Here is a tiny trained network, its code and every weight. The questions are about switching its units off for an input and a class, where a switched-off unit gives its printed mean instead of its output.

import numpy as np


def w(rows, s, z=0):
    codes = np.array(rows[::2]) - 128.0
    scale = np.full(codes.shape[1], s)
    scale[-1] = z or s
    return codes * scale


def f(y):
    return y / 2 * (1 + np.tanh(0.7978845608 * (y + 0.044715 * y**3)))


def log_softmax(a):
    a = a - a.max(-1, keepdims=True)
    return a - np.log(np.exp(a).sum(-1, keepdims=True))


def net(x, mask):
    res = np.array(x, float).reshape(1, 8) / 4 @ E
    y = f(res @ A[0][:, :-1].T + A[0][:, -1])
    res = res + np.where(mask, y, B[0][:, -1]) @ B[0][:, :-1]
    return log_softmax(res[-1] @ U[:, :-1].T + U[:, -1])


A, B = {}, {}
E = w([
[203,80,85,173,155,145,168,143],'x0',
[65,186,148,98,59,129,151,141],'x1',
[45,75,58,42,126,244,100,76],'x2',
[87,83,103,86,137,89,82,197],'x3',
[111,185,103,105,171,105,152,63],'x4',
[137,165,42,110,58,162,35,86],'x5',
[212,82,102,71,137,82,104,98],'x6',
[191,119,131,162,165,106,2,109],'x7',
],0.009)
A[0] = w([
[105,152,127,116,220,110,170,153,242],'N0',
[120,152,179,124,94,79,118,174,171],'N1',
[158,106,89,167,233,105,93,80,181],'N2',
[175,97,109,120,219,134,70,180,113],'N3',
[154,107,124,166,149,107,182,217,148],'N4',
[127,76,113,110,180,177,148,119,215],'N5',
[147,164,93,151,101,153,48,183,166],'N6',
[75,148,120,103,75,160,124,147,255],'N7',
[198,175,139,142,198,87,159,145,192],'N8',
[139,168,126,134,82,116,45,160,149],'N9',
[200,147,106,202,131,123,153,126,160],'N10',
[95,99,58,159,140,123,60,155,159],'N11',
[139,177,204,148,161,7,91,138,136],'N12',
[137,42,124,164,191,97,116,149,165],'N13',
[100,124,156,63,156,132,87,68,180],'N14',
[112,128,82,100,102,234,141,172,170],'N15',
[118,109,148,110,66,143,135,122,79],'N16',
],0.011,0.0045)
B[0] = w([
[9,158,157,142,84,149,102,34,220],'N0',
[110,106,181,64,62,106,85,151,196],'N1',
[188,180,89,160,168,43,60,98,255],'N2',
[158,139,70,126,185,43,24,172,230],'N3',
[124,130,146,117,59,143,96,2,228],'N4',
[117,94,110,52,165,116,154,101,227],'N5',
[57,40,166,169,122,173,71,114,227],'N6',
[59,132,94,149,180,138,99,106,241],'N7',
[165,193,131,143,64,55,149,45,241],'N8',
[35,34,186,116,55,141,125,164,218],'N9',
[125,165,101,148,160,130,147,80,227],'N10',
[102,67,135,128,184,158,160,150,218],'N11',
[159,100,129,128,45,48,175,226,248],'N12',
[216,161,133,80,161,115,64,161,235],'N13',
[129,146,142,89,247,176,53,87,218],'N14',
[175,70,29,142,162,106,161,138,239],'N15',
[207,152,34,75,188,102,174,138,149],'N16',
],0.0082,0.0094)
U = w([
[173,124,57,103,174,64,97,212,121],'0',
[219,85,92,74,157,178,255,185,4],'1',
[34,88,111,161,157,168,112,126,187],'2',
[106,119,239,74,72,106,168,135,126],'3',
[183,240,77,229,99,86,142,131,64],'4',
[149,182,96,81,188,140,103,55,215],'5',
],0.0084,0.0036)

Each question gives the input, the list of numbers given to net, and the class t.
The units are the neurons (one row each of A and B). Each row of codes is followed by its name. A weight is (code - 128) times the scale printed after its matrix; where a second scale follows, it is the last column's (A, B and U).
mask holds one flag per neuron, in row order. A switched-off neuron (its flag False) gives its mean, the last column of its row in B, instead of its output. The means were averaged over made-up inputs and are rounded, as every weight is.
A unit's drop is (log p(t) with every unit on - log p(t) with that unit switched off) / (log p(t) with every unit on - log p(t) with every unit switched off).
The circuit of an input: a set's keep is (log p(t) with only the set's units on - log p(t) with every unit switched off) / (log p(t) with every unit on - log p(t) with every unit switched off). Starting from the 12 units with the biggest drops (on a tie, the unit counted first), units are removed one at a time, each time the one whose removal leaves the highest keep (on an exact tie, the one counted first), for as long as the keep stays at least 0.8.
circuit, biggest first: the units of the circuit, biggest drop first
top k neurons: the k neurons with the biggest drops, biggest first
drop of u: that unit's drop, to one decimal
input [5,-7,4,0,1,2,3,6], class 0: circuit, biggest first -> (N3)
input [-2,6,6,-1,-6,1,1,-7], class 1: circuit, biggest first -> (N15; N16)
input [-8,-3,-4,-7,3,5,8,-7], class 4: circuit, biggest first -> (N5; N6; N11)
input [8,-1,0,3,3,-2,-4,1], class 5: circuit, biggest first -> (N12; N4)
input [-4,-8,4,1,-4,7,3,5], class 0: top 2 neurons -> (N3; N2)
input [5,-6,5,3,1,-4,-3,-7], class 5: circuit, biggest first -> (N9; N12)
input [6,-4,8,4,7,5,3,0], class 0: circuit, biggest first -> (N15; N3)
input [-3,-8,-3,-4,4,6,-6,-3], class 4: circuit, biggest first -> (N14; N5)
input [-4,-8,8,-6,-2,3,-6,-7], class 1: top 2 neurons -> (N15; N0)
input [6,7,-1,1,7,1,-3,-3], class 2: top 3 neurons -> (N2; N8; N13)
input [6,7,-5,8,5,7,1,6], class 2: top 2 neurons -> (N6; N9)
input [2,5,-1,-8,5,-7,7,-3], class 3: top 4 neurons -> (N2; N3; N15; N0)
input [-8,-3,-8,-8,6,-8,8,-2], class 4: top 2 neurons -> (N8; N9)
input [8,-3,-2,7,5,1,-5,-8], class 5: circuit, biggest first -> (N4)
input [6,-5,-4,3,1,-4,-6,-3], class 4: top 2 neurons -> (N8; N14)
input [8,-8,-1,-2,-7,0,-2,0], class 5: top 2 neurons -> (N4; N12)
input [-7,-6,2,-2,-1,1,6,3], class 0: top 3 neurons -> (N0; N4; N3)
input [8,-6,-2,2,-8,-1,-1,-3], class 5: drop of N4 -> 0.9
input [2,-6,8,5,-5,2,-4,-7], class 1: drop of N15 -> 0.3
input [-6,3,-2,0,1,6,-5,-8], class 2: top neuron -> (N7)
input [-2,2,3,-2,-7,-1,-5,-2], class 1: drop of N0 -> 0.4
